Here is a tiny trained network, its code and every weight. The questions are about switching its units off for an input and a target symbol, where a switched-off unit gives its printed mean instead of its output.

import numpy as np


def w(rows, s, z=0):
    codes = np.array(rows[::2]) - 128.0
    scale = np.full(codes.shape[1], s)
    scale[-1] = z or s
    return codes * scale


def f(y):
    return y / 2 * (1 + np.tanh(0.7978845608 * (y + 0.044715 * y**3)))


def softmax(a):
    e = np.exp(a - a.max(-1, keepdims=True))
    return e / e.sum(-1, keepdims=True)


def log_softmax(a):
    a = a - a.max(-1, keepdims=True)
    return a - np.log(np.exp(a).sum(-1, keepdims=True))


def net(x, mask):
    ids = ['ΔΨβγζηλστφω'.index(c) for c in x.split()]
    T = len(ids)
    res = E[ids] + P[:T]
    r = res
    for j in range(3):
        rows = slice(2 * j, 2 * j + 2)
        q, k, v = (r @ M[0][rows].T for M in (Q, K, V))
        z = softmax(np.where(np.tri(T) > 0, q @ k.T / 2**0.5, -1e9)) @ v
        o = O[0][rows]
        res = res + np.where(mask[j], z, o[:, -1]) @ o[:, :-1]
    y = f(res @ A[0][:, :-1].T + A[0][:, -1])
    res = res + np.where(mask[3:15], y, B[0][:, -1]) @ B[0][:, :-1]
    return log_softmax(res[-1] @ U[:, :-1].T + U[:, -1])


Q, K, V, O, A, B = {}, {}, {}, {}, {}, {}
E = w([
[108,113,92,115],'Δ',
[154,147,152,119],'Ψ',
[57,90,193,248],'β',
[156,143,142,111],'γ',
[102,103,96,124],'ζ',
[126,100,124,113],'η',
[136,113,121,109],'λ',
[112,138,99,130],'σ',
[155,105,152,102],'τ',
[134,127,130,122],'φ',
[131,139,114,119],'ω',
],0.014)
P = w([
[128,108,120,152],'0',
[80,127,152,120],'1',
[156,100,97,169],'2',
[54,138,172,100],'3',
[176,89,84,183],'4',
[29,144,182,85],'5',
[190,83,68,192],'6',
[3,159,208,50],'7',
[167,80,91,171],'8',
],0.0058)
Q[0] = w([
[114,100,93,97],'head 0',
[104,161,122,175],'head 0',
[51,158,65,190],'head 1',
[20,162,174,19],'head 1',
[254,133,163,147],'head 2',
[153,89,27,209],'head 2',
],0.044)
K[0] = w([
[95,126,129,176],'head 0',
[115,149,72,108],'head 0',
[79,94,197,238],'head 1',
[227,93,65,209],'head 1',
[46,134,222,180],'head 2',
[81,162,133,4],'head 2',
],0.041)
V[0] = w([
[143,156,92,30],'head 0',
[123,162,71,123],'head 0',
[178,66,114,31],'head 1',
[203,178,252,168],'head 1',
[54,69,197,233],'head 2',
[90,226,90,171],'head 2',
],0.018)
O[0] = w([
[164,36,67,152,9],'head 0',
[156,79,167,104,91],'head 0',
[226,106,69,150,34],'head 1',
[52,188,35,177,119],'head 1',
[57,142,168,3,253],'head 2',
[126,160,207,151,108],'head 2',
],0.014,0.0049)
A[0] = w([
[148,61,198,163,83],'neuron 0',
[236,75,76,78,4],'neuron 1',
[94,64,135,160,15],'neuron 2',
[97,74,138,161,24],'neuron 3',
[139,133,67,231,65],'neuron 4',
[129,123,125,131,44],'neuron 5',
[140,128,135,145,3],'neuron 6',
[150,109,74,139,116],'neuron 7',
[156,104,65,181,52],'neuron 8',
[189,145,133,74,87],'neuron 9',
[220,43,121,255,156],'neuron 10',
[148,199,128,88,30],'neuron 11',
],0.011,0.005)
B[0] = w([
[129,146,197,90,193],'neuron 0',
[91,168,56,41,216],'neuron 1',
[158,188,143,97,138],'neuron 2',
[156,188,146,106,138],'neuron 3',
[61,143,190,98,199],'neuron 4',
[128,217,174,127,111],'neuron 5',
[125,253,118,113,112],'neuron 6',
[112,145,79,177,174],'neuron 7',
[75,184,140,144,183],'neuron 8',
[105,143,91,125,216],'neuron 9',
[219,155,151,215,247],'neuron 10',
[179,119,111,164,255],'neuron 11',
],0.03,0.008)
U = w([
[111,80,44,80,159],'Δ',
[99,2,81,151,246],'Ψ',
[193,169,139,68,50],'β',
[126,60,209,90,167],'γ',
[102,181,164,78,47],'ζ',
[199,70,132,159,163],'η',
[183,139,64,144,117],'λ',
[79,91,116,35,98],'σ',
[7,41,120,126,169],'τ',
[80,161,71,126,62],'φ',
[116,130,152,179,105],'ω',
],0.0038,0.012)

Each question gives the input, a string of symbols that net reads in full, and the target symbol t.
The units are the heads (2 rows each of Q, K, V and O) and the neurons (one row each of A and B). Each row of codes is followed by its name. A weight is (code - 128) times the scale printed after its matrix; where a second scale follows, it is the last column's (O, A, B and U).
mask holds one flag per unit, heads first, then neurons. A switched-off unit (its flag False) gives its mean, the last column of its rows in O or B, instead of its output. The means were averaged over made-up inputs and are rounded, as every weight is.
A unit's drop is (log p(t) with every unit on - log p(t) with that unit switched off) / (log p(t) with every unit on - log p(t) with every unit switched off).
The circuit of an input: a set's keep is (log p(t) with only the set's units on - log p(t) with every unit switched off) / (log p(t) with every unit on - log p(t) with every unit switched off). Starting from the 12 units with the biggest drops (on a tie, the unit counted first), units are removed one at a time, each time the one whose removal leaves the highest keep (on an exact tie, the one counted first), for as long as the keep stays at least 0.8.
circuit, biggest first: the units of the circuit, biggest drop first
most important unit: the unit with the biggest drop
top k neurons: the k neurons with the biggest drops, biggest first
which heads matter: for each layer, one digit per head in row order, 1 if its drop is at least 0.15 and else 0, layers parted by /
input ζ ω γ η λ γ, target λ: which heads matter : 111
input ω Ψ γ, target τ: top 2 neurons : [neuron 4; neuron 10]
input γ Ψ Δ, target τ: top neuron : [neuron 4]
input σ ζ Ψ, target σ: which heads matter : 110
input Ψ γ η λ, target Δ: circuit, biggest first : [head 1; neuron 1; head 2; head 0]
input σ λ σ λ, target γ: top 2 neurons : [neuron 0; neuron 1]
input Ψ φ Ψ σ Ψ σ σ φ λ, target Ψ: which heads matter : 000
input σ ω η, target η: circuit, biggest first : [head 2; head 0; head 1; neuron 10]
input λ Ψ Ψ λ σ γ, target γ: which heads matter : 011
input σ Δ τ, target β: which heads matter : 111
input τ ζ τ σ, target φ: top 4 neurons : [neuron 1; neuron 8; neuron 7; neuron 4]
input γ ζ λ ω λ λ Δ Δ γ, target β: top 2 neurons : [neuron 10; neuron 1]
input β γ ζ σ φ, target γ: which heads matter : 011
input γ ζ η τ Δ σ β, target ζ: which heads matter : 110
input σ η λ σ Ψ τ Δ, target φ: most important unit : head 1
input σ Δ σ σ η η τ Ψ Ψ, target τ: top 3 neurons : [neuron 4; neuron 10; neuron 11]
input γ τ σ ζ, target γ: top 2 neurons : [neuron 0; neuron 1]
input γ φ γ σ η γ σ, target ω: top 4 neurons : [neuron 10; neuron 4; neuron 8; neuron 1]
input β φ β ω σ β Ψ, target σ: which heads matter : 001
input τ σ Ψ λ, target τ: which heads matter : 011
